In the rows, 128 means zero.
Facts:
{Q_10, Q_131, Q_16, Q_238, Q_244, Q_25, Q_285, Q_30, Q_356, Q_386, Q_47, Q_511, Q_552, Q_553, Q_563, Q_570, Q_572, Q_584, Q_589, Q_613, Q_658, Q_694, Q_699, Q_725, Q_728, Q_735, Q_789, Q_819, Q_820, Q_834, Q_897, Q_929, Q_94, Q_986, Q_999} Ξ sasal
{Q_100, Q_149, Q_171, Q_190, Q_20, Q_219, Q_257, Q_347, Q_425, Q_434, Q_488, Q_500, Q_534, Q_593, Q_594, Q_611, Q_623, Q_723, Q_767, Q_784, Q_803, Q_825, Q_831, Q_84, Q_864, Q_865, Q_898, Q_935, Q_968, Q_970, Q_978} Ξ drazes
{Q_125, Q_128, Q_133, Q_152, Q_165, Q_191, Q_193, Q_195, Q_29, Q_311, Q_315, Q_316, Q_336, Q_38, Q_421, Q_422, Q_445, Q_460, Q_51, Q_53, Q_532, Q_54, Q_625, Q_636, Q_649, Q_665, Q_685, Q_71, Q_753, Q_775, Q_788, Q_790, Q_878, Q_896, Q_961, Q_979, Q_990} Ξ rebra
[Q_10, Q_144, Q_181, Q_254, Q_499, Q_532, Q_979] η Q_949
[Q_100, Q_665, Q_728, Q_767, Q_788, Q_789] η Q_579
[Q_123, Q_336, Q_555, Q_723, Q_725, Q_775, Q_784, Q_890] η Q_691
[Q_125, Q_563] η Q_329
[Q_128, Q_831, Q_898, Q_94] η Q_927
[Q_131, Q_552, Q_593, Q_71, Q_825] η Q_634
[Q_132, Q_175, Q_312, Q_317, Q_584] η Q_58
[Q_133, Q_238, Q_244, Q_285, Q_422, Q_47] η Q_890
[Q_149, Q_191] η Q_756
[Q_152, Q_897] η Q_187
[Q_16, Q_190, Q_311, Q_570] η Q_312
[Q_165, Q_315, Q_990] η Q_780
[Q_171, Q_329, Q_553, Q_634] η Q_505
[Q_187, Q_193, Q_356, Q_434, Q_780, Q_84, Q_961] η Q_372
[Q_195, Q_54, Q_625] η Q_349
[Q_20, Q_386, Q_534, Q_685] η Q_499
[Q_219, Q_699] η Q_254
[Q_25, Q_445, Q_572, Q_611, Q_735] η Q_302
[Q_257, Q_834, Q_896] η Q_123
[Q_29, Q_460, Q_51, Q_694] η Q_635
[Q_30] η Q_430
[Q_302, Q_430, Q_753, Q_803, Q_93] η Q_886
[Q_316, Q_511, Q_542, Q_878, Q_968] η Q_983
[Q_347, Q_421, Q_488, Q_53, Q_929, Q_999] η Q_144
[Q_349, Q_489, Q_715] η Q_603
[Q_38] η Q_555
[Q_425] η Q_835
[Q_500] η Q_93
[Q_589, Q_649, Q_820] η Q_56
[Q_594, Q_613, Q_636, Q_835, Q_927, Q_935, Q_970] η Q_650
[Q_623, Q_658] η Q_317
[Q_756] η Q_192
[Q_790, Q_947] η Q_806
[Q_819] η Q_181
[Q_864] η Q_489
[Q_865] η Q_715
[Q_978] η Q_175
[Q_986] η Q_542
τ Q_593 <- Q_131
τ Q_47 <- Q_133, Q_238
τ Q_191 <- Q_149
τ Q_190 <- Q_16
τ Q_990 <- Q_165
τ Q_553 <- Q_171
τ Q_625 <- Q_195
τ Q_285 <- Q_244
τ Q_238 <- Q_285
τ Q_511 <- Q_316, Q_968
τ Q_784 <- Q_336
τ Q_53 <- Q_347
τ Q_999 <- Q_421, Q_488
τ Q_84 <- Q_434
τ Q_929 <- Q_488
τ Q_29 <- Q_51
τ Q_421 <- Q_53
τ Q_685 <- Q_534
τ Q_735 <- Q_572
τ Q_131 <- Q_593
τ Q_788 <- Q_665
τ Q_20 <- Q_685
τ Q_51 <- Q_694
τ Q_665 <- Q_767
τ Q_100 <- Q_789
τ Q_649 <- Q_820
τ Q_961 <- Q_84
τ Q_968 <- Q_878
τ Q_347 <- Q_929
τ Q_594 <- Q_935
τ Q_831 <- Q_94
τ Q_10 <- Q_979

Known rows:
[130 101 129 142 130 121 141 111  86 146  91 108 153 154 119 128 135 112
 132 181 142 122 134 125 149 148 139 117 106 128 111  99 152 153 144 107
 168 144 130 127 126 138 169 106 122 129 136 128 111  86 136 125 116 133
 136]: Q_53
[125 115 135 151 130 128 144 110 114 140 115 111 155 141 114 124 143 134
 203 127 130 149 143 138 143 142 117 111 132  76 106 119 149 143 199 116
 150 133 117 133 121 156 139 127 105 135 123 119 143 125 146 131 123 113
 114]: Q_152
[131 130 123 149 140 101 111 156 113 172 124 102  55 109 134  95  41 123
 104 170 146 121 202 119  90 118 156  92 142 105  94  97 112  85 102 138
 139 123 139 143 142 148 166 133 115  98  95 100 104 158 133 115 140 131
 183]: Q_16
[127 135 111 141 142 109 131 131 156 129 126 127  70 122 134 112  92 126
  94 107 134 127 120 122 103 122 136 113 145  59 112 137 131 109 119 141
 130 122 134 130 128 145 132 151 116 130 110 108 148 144 120 110 145 125
 140]: Q_570
[119 125 112 124 141 104 123 135 147 142 115 118  69 121 138 113  83 121
  62 142 138 106 117 113 106 127 138 120 134  87  99 120 123  93  85 136
 137 125 131 133 132 138 139 140 115 121 119 110 126 129 123 100 139 134
 152]: Q_356
[112 101 142 134 131 121 133 117 116 148 111  95 155 140 113 125 122 126
 185 168 133 117 134 128 141 151 120 117 119 100  93 107 141 135 183 114
 161 138 122 132 127 148 148 112 101 123 141 128 128 108 144 120 116 121
 130]: Q_38
[127 124 132 153 149 101  30 130 108 135 127  96 124 111 112 136 139 126
  93 164 143 110 127 143  87  87 148 126 139 144 104  81  71  40 100 148
 130 116 135 153 119 168 169 108 123 110 170 144 120 147 105  89 150 121
 116]: Q_767
[116 135 115 141 138  95  98 142 140 155 116 107  59 122 134 108  61 118
  77 152 139 102 169 124  96 121 142 115 138 108  99  87 120  79  85 132
 152 123 147 141 130 153 166 141 116 110 115 110 124 136 121 102 134 122
 149]: Q_789
[117 128 136 147 152 114 100 132 128 126 136 128 113 119 126 119 134 131
 105 113 145 153 104 130 122  87 124 113 143 113 127 128 105 101 135 148
 109 116 132 136 121 156 117 122 122 135 167 124 127 138 113 110 165 128
 134]: Q_593
[128 136 110 141 142 110 130 131 157 131 126 129  69 122 135 112  90 126
  93 107 134 130 122 123 104 122 136 113 144  58 111 137 132 108 118 140
 130 122 134 130 128 145 132 150 115 131 109 104 148 145 119 111 145 126
 138]: Q_552
[ 79 108 146 100 151 112 176 147 153 133 107 153  87 143 153  96  94 109
  28 141 158 142  74  92 174 100 104 114 108 177 152 130 147 173 105 123
 113 133 150 105 135 114  97 106 126 146 213 112  82  62 114 100 166 163
 179]: Q_784
[133  97 147 137 128 138 196 123  95 141 119 126 155 132 125 113 146 138
 211 130 136 167 124 119 157 146 115  93 129  50 106 154 155 186 212 124
 133 134 101 124 133 131 109 118 103 136 111 108 121 136 164 146 136 133
 160]: Q_191
[120 117 130 153 131 116  91 108 105 157 105  84 151 142 106 131 125 126
 177 172 132 119 173 146 125 143 131 124 126 129  89  77 130  88 162 109
 171 135 126 146 119 169 174 119 107 117 135 132 134 112 138 114 106 106
  99]: Q_165
[121 111 135 129 142 111 100 135 117 128 106 132 111 128 135 124 140 117
  52 162 150 123 107 121 120  86 140 119 122 167 130  97 104 103  86 133
 119 125 140 129 129 134 155  99 130 121 188 129  88 111 107  86 160 148
 139]: Q_803
[145 100 116 117 140 116 136 135 142 126 112 128  86 120 135 122  97 115
  65 172 140  93  80 104  90 131 168 110 120  72 103 147 119 126 104 140
 127 135 132 115 143 107 157 111 119 115 132 116 113 134 111  91 150 161
 165]: Q_47
[128 101 134 116 152 123 129 132 115 125 110 140 118 124 137 120 143 119
  42 163 154 139  62 108 133  95 143 115 117 149 128 141 107 121  99 138
 100 130 123 121 134 119 122  95 131 132 189 127  87 105 110  93 166 164
 155]: Q_831
[132 115 103 114 143 107 133 126 152 113 125 130  90 132 135 133 121 126
  56 102 128  97  21 102 110 140 114 134 136  27 107 143 125 103  87 148
 139 125 111 128 122 140 100 156 117 141 131 118 157 133 127 110 144 134
 147]: Q_10
[109 121 130 133 150 107  90 131 129 132 107 125 103 136 131 120 118 112
  42 161 152 123 110 123 126  89 136 125 119 185 135  93 112  97  86 128
 125 127 150 128 125 142 153 106 133 128 199 131  98  92 100  86 154 141
 131]: Q_968
[112 120 133 139 130 118 127 112  99 122 106 110 133 125 112 117 142 115
 141 166 142 131 148 134 139 117 150 112 118 151 113 133 132 144 134 122
 131 133 124 125 130 137 166 101 120 133 129 142 108 102 131  95 132 125
 124]: Q_505
[110 119 134 138 128 117 128 112  99 119 106 110 133 125 113 117 144 115
 142 164 142 128 147 134 138 117 148 112 118 148 113 130 131 147 133 123
 134 132 125 125 131 137 168 100 120 133 128 142 107 103 132  96 132 125
 125]: Q_56

Rows:
No name comes twice in this set of rows, the named rows included.
[123 127 109 125 140 113 149 124 170 111 122 140  78 125 140 120 117 126
  74  92 130 122  71 114 115 128 124 123 140  41 116 154 139 127 112 142
 127 123 127 122 127 134 113 152 116 141 118 110 154 134 119 106 148 131
 135] => Q_511
[108 130 128 151 150  90  39 130 112 132 123  99 117 122 116 135 137 116
  62 151 145 104 112 137 108  91 131 135 133 151 115  73  88  60  84 146
 147 116 148 150 113 172 161 118 130 123 172 145 126 121 103  99 147 116
 122] => Q_534
[114 147 116 154 137  99 121 142 153 149 124 122  53 127 137 101  58 124
 106 110 136 129 183 129 103 114 131 106 149  88 116 101 137 104 115 132
 145 120 154 137 127 158 154 153 115 121 106  98 138 145 122 115 142 116
 144] => Q_94
[165  93 126 145 130 142 124  91 101 109 121 110 196 125 100 156 211 141
 205 136 122 133  61 140 113 148 143 122 132  18  87 160 119 125 200 137
 134 132  86 133 121 144 136 113 106 134 115 141 159 154 139 120 128 123
  94] => Q_788
[ 58 125 152 134 131 103 170 138 138 180 102 104 104 165 133  86  44 115
 166 148 143 138 217 121 187 147  82 108 116 172 121  64 186 169 175  87
 179 139 159 127 127 159 138 131 101 131 156 102 111  63 153 135 110 110
 154] => Q_336
[113 129 128 167 128 111 109 107 114 140 112  98 150 151 109 130 134 124
 191 123 128 130 168 149 139 140 114 123 132  98 111  81 151 128 179 112
 178 131 140 141 111 175 165 135 111 134 123 128 156 114 136 133 113  94
  98] => Q_979
[150  93 141 125 152 129 128 143  84 134 120 132 119 109 133 115 139 124
  72 184 159 148  85 107 117  93 163  96 121 133 118 151  92 120 115 149
  90 128 112 125 144 114 130  84 131 119 169 125  73 135 120 102 172 171
 182] => Q_190
[130 121 110 127 139 108 158 129 146 111 124 141  86 122 142 122 128 122
  64  94 133 120  55 106 121 130 127 120 137  21 116 160 139 150 105 152
 133 122 126 123 127 130 109 150 121 145 102 110 150 137 124 123 152 135
 160] => Q_999

The same nodes again, as new rows of numbers:
Known rows:
[105 103 125 100 145 146 108 127 127 187 188 123 199 113 121 119 130  87
 113 132 113 109 134 115 130 191 114]: Q_488
[131 105 122 104 143 134 121 142 128 140 110 123 151 119 122 117  96  90
 113 130 109 133 161 114 131 137 117]: Q_584
[100 104 127 100 160 133 113 131 125 139 107 135 146 134 145 118 127  87
 113 132 113 109 138 129 131 137 136]: Q_983
[108 106 151 100 149 134 109 137 132 140 105 122 154 113 121 145  98 103
 111 129 125 107 149 116 151 146 121]: Q_460
[100 103 132 101 163 133 116 129 125 140 106 129 154 136 151 118 122  87
 113 134 112 109 139 129 130 136 139]: Q_650
[ 99 105 159 100 152 133 112 133 134 140 104 123 168 114 122 147  95 103
 112 130 123 107 151 116 147 145 125]: Q_636
[107 103 158 101 150 137 110 163 132 147 107 122 164 113 121 140  98 102
 111 129 128 107 166 120 153 149 123]: Q_29
[ 99 102 123 100 145 133 115 146 125 145 123 123 140 120 122 118  95  90
 124 130 109 127 153 115 146 145 120]: Q_30
[100 102 125 100 145 134 109 135 125 141 110 147 140 130 147 124 128  87
 117 130 112 110 138 120 142 142 138]: Q_430
[139 103 132 101 162 133 157 143 128 150 142 126 141 113 122 117  95  92
 116 169 110 146 167 113 138 137 116]: Q_285
[131 102 123 102 144 133 131 145 127 142 124 123 142 113 122 118  96  88
 114 153 109 127 147 114 130 137 123]: Q_834
[101 104 146 100 143 133 108 141 127 141 105 123 141 113 122 155  99 102
 110 130 123 108 149 114 167 153 124]: Q_753
[112 104 123 100 143 141 153 147 130 141 124 122 147 156 123 117  94  87
 136 130 114 107 146 114 132 131 115]: Q_552
[124 106 148 102 158 133 110 140 131 139 105 123 147 114 122 156  95  98
 111 134 122 107 145 116 140 147 125]: Q_775
[107 102 156 100 150 137 110 162 131 146 107 123 165 113 122 141  98 103
 110 130 127 108 165 120 152 151 122]: Q_649
[109 106 122 100 143 133 132 124 129 139 136 123 141 126 122 117  95  89
 114 130 109 119 139 115 131 131 117]: Q_820
[103 101 127 104 143 134 122 124 132 143 115 124 145 120 122 117  96  89
 112 135 109 107 134 120 153 124 113]: Q_149
[111 103 125 100 146 134 114 134 131 187 107 143 162 114 122 117  95  88
 111 130 108 110 143 155 152 125 114]: Q_20
[113 103 131 100 145 133 120 158 129 167 106 151 161 113 122 117  94  89
 113 155 108 107 149 131 143 128 113]: Q_784
[123 102 122 101 142 133 130 143 127 142 121 122 144 115 121 117  95  88
 115 144 109 127 149 114 130 137 121]: Q_725

Rows:
No name comes twice in this set of rows, the named rows included.
[100 103 144 100 143 134 109 146 125 141 106 126 140 113 122 163  99 103
 111 130 122 107 149 114 180 158 126] => Q_445
[142 108 132 102 170 134 167 124 129 142 174 123 141 113 122 116  95  96
 113 171 110 143 157 114 148 135 113] => Q_244
[112 103 123 100 145 133 116 124 132 171 106 132 153 114 122 116  95  87
 112 130 109 107 133 146 152 125 114] => Q_219
[108 101 124 100 143 143 141 168 128 152 105 123 159 140 123 117  95  88
 135 131 110 117 166 113 132 136 117] => Q_553
[ 99 102 123 101 145 135 114 126 125 140 146 122 142 121 122 122  95  90
 121 129 109 120 139 116 152 141 120] => Q_572
[133 102 122 102 144 133 110 192 128 148 107 134 152 113 123 119  97  88
 127 151 109 133 154 114 133 129 138] => Q_47
[102 102 125 101 143 203 108 124 125 139 166 132 252 115 122 167 118 134
 112 132 109 109 135 138 133 190 113] => Q_53
[ 99 103 124 100 143 171 108 125 126 159 174 166 250 114 123 116 118 103
 113 132 111 109 134 146 131 174 114] => Q_347

The same nodes again, as new rows of numbers:
Known rows:
[172 145 111 122 132 145 113 119 105 148 145 146 164 104]: Q_386
[168 141 127 109 139 135 118 152 116 149 125 132 164 118]: Q_897
[163 140 125 110 141 138 117 145 113 147 123 134 167 120]: Q_728
[141 145 116 109 152 138 108 144 141 156 115 126 170 120]: Q_30
[157 136 127 114 131 165 141 151 104 147 124 135 174 133]: Q_563
[106  93 143 140 116 118 134 140 112 146 144 141 127 102]: Q_864
[114  95 144 134 115 114 127 151 112 148 154 136 120 100]: Q_425
[156 140 163 163  36 150  90 134 180 125 104 125 132 117]: Q_29
[187 110 133 115 135 120 126 125 153 156 166 110 207 156]: Q_694
[143 126 117  91 201 139 121 127 146 168 136  97 172 124]: Q_572
[148 145 160 154  63 158 107 138 175 109  98 130 126  93]: Q_625
[176 125 174 120 115 134 120 123 147 136 109 111 107  93]: Q_311
[124  74 130 170 118 122 112 152 105 143 136 107 115 114]: Q_84
[162 108 183  88 153 149 144  89 164 157 161  93 137 115]: Q_316
[148 124 169 125 105 186 139 122 140 137 119 107 123 113]: Q_125
[166 158 120 104 115 138 120 113 118 153 161 167 174 102]: Q_929
[127 152 170  84 176 176 156 131 151  95 130 132 106  31]: Q_665
[129 153 147 168 141 140 173 123 118 130 136 134 117 163]: Q_329
[133 155 146 167 149 116 156 117 128 131 129 136 111 152]: Q_603
[142 126 178 120 125 158  89 105 131 120 117 111 130 110]: Q_896

Rows:
No name comes twice in this set of rows, the named rows included.
[124 168 104 126 127 146  87 165 135 146  78 139 150 105] => Q_735
[111 184 179  68 105 172  99 111  60 191  50 166  51  86] => Q_649
[140 154 150  21 204 142 134 104  32 222 111 151 124 124] => Q_820
[100  90 145 140 103 153 157 151  98 146 153 137 133 118] => Q_825
[115  71 131 172 106 158 142 156  91 141 139 111 126 128] => Q_593
[ 90  98 151  82 214 133 184 139 116 114 190 142 126  40] => Q_767
[166 118 169 144  73 145 108 114 185 136 132 103 146 128] => Q_51
[171 117 114 145 131 175 130 159  94 143 111 107 168 146] => Q_131
[119  90 143 115 127 115 148  92 121 163 216 150 144  93] => Q_488
[ 98 112 159 155   5  96  61 126  92 186 115 173 139 172] => Q_784
[157  91 180 112 179 157 101  86 128 126 144  70 140 123] => Q_133

